Each row has a hidden value. The values are split into ranges, and the grade after each row names the range that its value falls in. Each part has its own value, ranges and names.
(in the rows, 128 means zero)
[147 118 118 107  54 105 132 136  75 182 126 162 142 150 129 142 123  76
 127  35 147 130  86 139 154 173 151 116 111 149 120 113] : lofaf
[150 162 125 114  58 104 133 138  72 190 113 162 145 155 123 144 126 117
 133  60 135 130  94 143 151 164 159 126 107 142 118 102] : Zozo
[151 154 122 112  61 106 134 135  81 186 119 166 140 149 127 141 126  44
 132  73 139 130  78 140 145 158 155 122 110 143 120 107] : lofaf
[146 139 129 119  56 103 131 140  63 208 107 172 150 157 116 142 132 124
 134  63 126 129 108 144 157 158 162 137 109 150 118  99] : Zozo
[152 159 124 117  41 102 127 143  43 189  89 181 170 130 115 150 136 113
 130   1 130 130  81 155 165 175 166 133 107 162 108 106] : Zozo
[138 109 126 111  83 113 140 124 112 187 156 142 108 155 136 132 114 233
 138 161 144 128 118 123 128 146 147 117 116 119 135 109] : lofaf
[145 117 131 118  65 106 135 133  88 196 122 165 136 152 121 138 126 134
 137 111 127 128 124 137 144 150 158 133 110 142 123 102] : Zozo
[144 125 115 104  73 112 130 137  77 179 130 157 143 150 130 146 122  81
 124  26 151 130  68 135 151 174 145 114 110 151 119 114] : zos
[127 120 113  93  95  98 130 136 110 179 167 122 134 158 130 132 116 167
 121  60 160 124  54 112 129 164 134 116 111 141 125 116] : zos
[131 151 118  99  89 104 134 129 118 188 167 124 122 149 135 133 113  76
 128 109 154 125  75 111 124 156 139 114 112 132 131 112] : zos
[148 117 127 113  50 107 132 138  69 190 109 164 145 150 121 142 129 128
 134  66 134 130  98 144 146 158 160 130 113 145 120 103] : Zozo
[146 154 123 112  71 102 135 132  87 190 129 159 133 154 129 141 122 149
 133  97 142 130  97 135 146 166 152 120 108 137 123 105] : lofaf
[149 131 122 111  51 103 132 138  59 199 107 178 158 152 123 146 128  42
 131  23 137 131  76 146 156 166 161 124 100 153 114 108] : lofaf
[143 120 118 104  66 107 132 134  81 168 133 159 140 156 131 137 122 136
 128  28 150 130  74 135 147 166 148 115 113 144 120 112] : zos
[149 128 127 113  55 103 132 140  67 185 105 169 151 153 118 144 131   2
 134  49 130 129 107 145 152 159 164 134 109 150 117 103] : Zozo
[146 115 128 116  61 106 134 135  80 191 117 166 139 146 123 141 126 211
 134  73 135 130 106 140 149 162 160 129 110 143 121 103] : Zozo
[138 104 126 114  87 111 139 128 112 200 144 151 112 153 134 136 116 162
 137 145 144 129 119 126 134 148 148 118 111 125 131 111] : lofaf
[143 143 123 107  72 113 136 131 101 186 142 152 125 155 133 137 119 105
 131  97 146 130  99 132 139 165 150 116 112 134 129 109] : lofaf
[133 146 116 101  87 103 129 136  96 183 147 137 140 154 131 140 121 137
 122  23 156 126  33 123 141 171 141 114 109 145 121 116] : zos
[144 115 120 110  73 107 135 132  95 187 136 149 131 152 132 139 121 142
 132  78 148 130  90 130 143 162 147 114 112 137 126 110] : zos
[143 129 122 109  71 105 136 134  87 188 127 153 130 155 132 139 121 135
 133  84 145 130  90 133 145 162 146 116 112 141 127 110] : lofaf
[143 116 118 106  74 106 132 134  98 189 137 157 136 153 132 141 121  40
 127  56 149 129  74 132 146 172 145 115 109 142 123 113] : zos
[143 146 126 116  63 108 137 130 100 197 125 154 121 152 129 137 121  81
 137 106 140 130 109 132 139 154 160 121 111 134 127 103] : lofaf
[147 149 120 112  46 106 132 136  77 184 120 164 141 154 129 143 124  34
 131  48 144 131  68 138 149 167 154 118 109 143 120 110] : lofaf
[129 112 119  99  94 102 135 129 126 190 173 120 122 153 135 133 113 105
 128 117 158 125  96 107 123 155 135 113 111 133 132 112] : zos
[101  99 107  88 107  85 123 148 117 172 186  97 152 164 123 129 118 207
 115   1 163 118   6  92 119 166 137 131 106 159 117 114] : zos

Part 2:
[146 159 132 120 143 147 175 124 140 169 134 161  97 159  95  88 122 171
  56 136 141 103 117 135 123 142  46  73  97 148 164  64 127  64 143 153
 180 102 170 129 142 157 127 132  79 183 125 156] : gula
[123 181 157 101 182 166 109 114 149  90 149 101 116 117 102 112 128  92
 110 123 118 141 118 115 115  85 131 144 179 188 122 189 129 167 126 101
 134  74 107 125 121 116 118 153 153 141 146 191] : tado
[130 141  89  96 134 138  93 136 109  89 163 116 138 158 148 127 129 102
  76 151 145 158  75 143 118 107 137 161  87  99 104 114 157  61 128 152
  69 104 126 120 172 114 143 125 130 141 120 111] : gula
[126 141 104 130 148 129 115 125  91 159 141 135 139 206 157 115 112 118
  75 153 124 119 102 148 140 153 143 149  69  98 102 121 139  32 144 174
 118 131 152 121 159 127 156 134 114 139  97  81] : gula
[134 183 209 113 190 166 108 101 156 151 130 100 128  98 114  76 130 162
  81 118 104 120 135 122 131 144 118 106 165 165 122 174 124 124  99 150
 125  79 143 101 125 163 123 151 130 164 170 169] : binif
[120 164 130 141 165 130 121 122  88 193 122 153 144 162 144 103 119 161
  58 138 116 116 139 151 139 142 123 126  91 104 117 126 122  58 135 182
 134 129 173 116 152 149 159 142 112 153 122  90] : gula
[127 134 140 108 161 159  73 104 124  86 158  88 144 161 145 128 117  77
 132 141 103 140  98 117 143 176 170 177 137 162  95 194 146 127 117 138
  82 103 102 113 131 112 130 143 157 109 123 137] : binif
[116 159 152 103 170 151  51 112 118  82 151  80 156 111 147 123 129  71
 135 131 109 157 108 127 133 109 206 190 158 146  90 215 138 154 115 117
  68  97  87 115 131 103 133 150 180  99 137 131] : binif
[129 215 165 121 201 151 138 111 147 139 139 124 111 144  83 115 131  73
 104 128 115 112 120 122 126 146 118 121 165 183 138 169 138 190 148 118
 180 101 118 132 119  95 105 166 138 137 118 206] : binif
[130 163 191 129 160 135  87 110 122 145 129 102 163 167 150 103 144 105
 130 138 106 115 112 126 155 202 194 165 127 154  95 187 147 130 102 161
  96 127 113  89 135 131 126 142 143 104 127 110] : tado
[107 148  59 133 184 148 137 116  99  83 137 133 103 161 121 137  59  77
  97 122  93 147 154 121 120  37 116 183 148 128 124 189  94 138 177  83
 178 101 132 174 114 100 157 157 158 141 100 146] : gula
[122 183  94  87 168 151  98 137 119  94 167 132 127 127 117 117 137  69
  72 140 144 163  96 144 109  50 122 153 128 255 120 127 145 106 137 172
 107  86 124 138 149 103 143 151 155 163 123 167] : tado
[127 159 201 145 159 145 102 101 133 171 113 109 148 142 143 105 117 143
 138 126  89 103 145 117 159 213 168 132 151 166 104 192 122 134 119 159
 136 131 126  97 125 158 124 143 136 115 139 121] : gula
[126 163 154 106 170 160 109 112 156  76 139  91 113  85 106 112 105 122
 135 112 109 145 145 104 116  90 124 140 194 178 128 193 115 183 112  95
 124  78 109 134 109 126 118 146 160 139 155 187] : gula
[132 130 128  98 138 152  83 114 134  48 160  76 133 113 139 129 115  93
 151 133 115 148  97 112 128 130 162 171 150 159 104 173 145 162 110 120
  78  93  84 116 128 111 123 131 163 108 136 148] : tado
[129 143 175 115 153 147  63 106 126 129 139  76 167 140 160 112 123 119
 124 135 103 128 110 122 149 195 194 153 141 150  88 205 146 122  94 151
  68 117 104  91 134 130 131 137 157 106 140 105] : tado
[122 119 107 127 151 166 147 104 135  89 124 108  89 116 115 102  47 165
 115 107  88 131 174 107 126  65  87 124 164 161 133 178  82 140 142 100
 168  97 149 158 109 146 145 146 131 158 144 157] : gula
[113 178 107 117 152 123  89 144  86 130 147 147 159 186 149 138 150  56
  74 152 135 156  92 159 130 108 168 185  87  79 102 127 150  72 126 156
 102 127 133 123 159 102 153 144 145 124  91 100] : gula
[119 157 159 122 167 135  66 115 125 116 138  94 164 137 153 138 138  64
 142 136 101 140 110 128 149 160 223 185 154 145  92 206 146 148 115 135
  88 122  90 105 134 106 130 152 167  87 125 121] : tado
[141 194 211 119 191 168 114 100 158 163 131 109 123 139 114  70 123 156
  80 128 103 110 116 118 141 185 110 100 142 180 125 160 131 122 103 164
 141  86 151  97 133 164 119 146 113 159 153 155] : binif
[140 183 221 124 175 156 119 105 146 176 122 118 131 133 112  87 139 152
  96 129 115 100 124 123 144 207 117  96 135 177 123 151 137 119 107 171
 132 106 146  93 133 162 112 142 110 138 164 143] : binif
[147 168 201 123 164 156 113  96 152 162 131 102 127 154 125  75 122 182
  94 135 101  97 120 119 151 226 117  99 128 182 109 146 133  95  97 180
 127  98 145  86 133 171 119 141 109 151 159 134] : binif
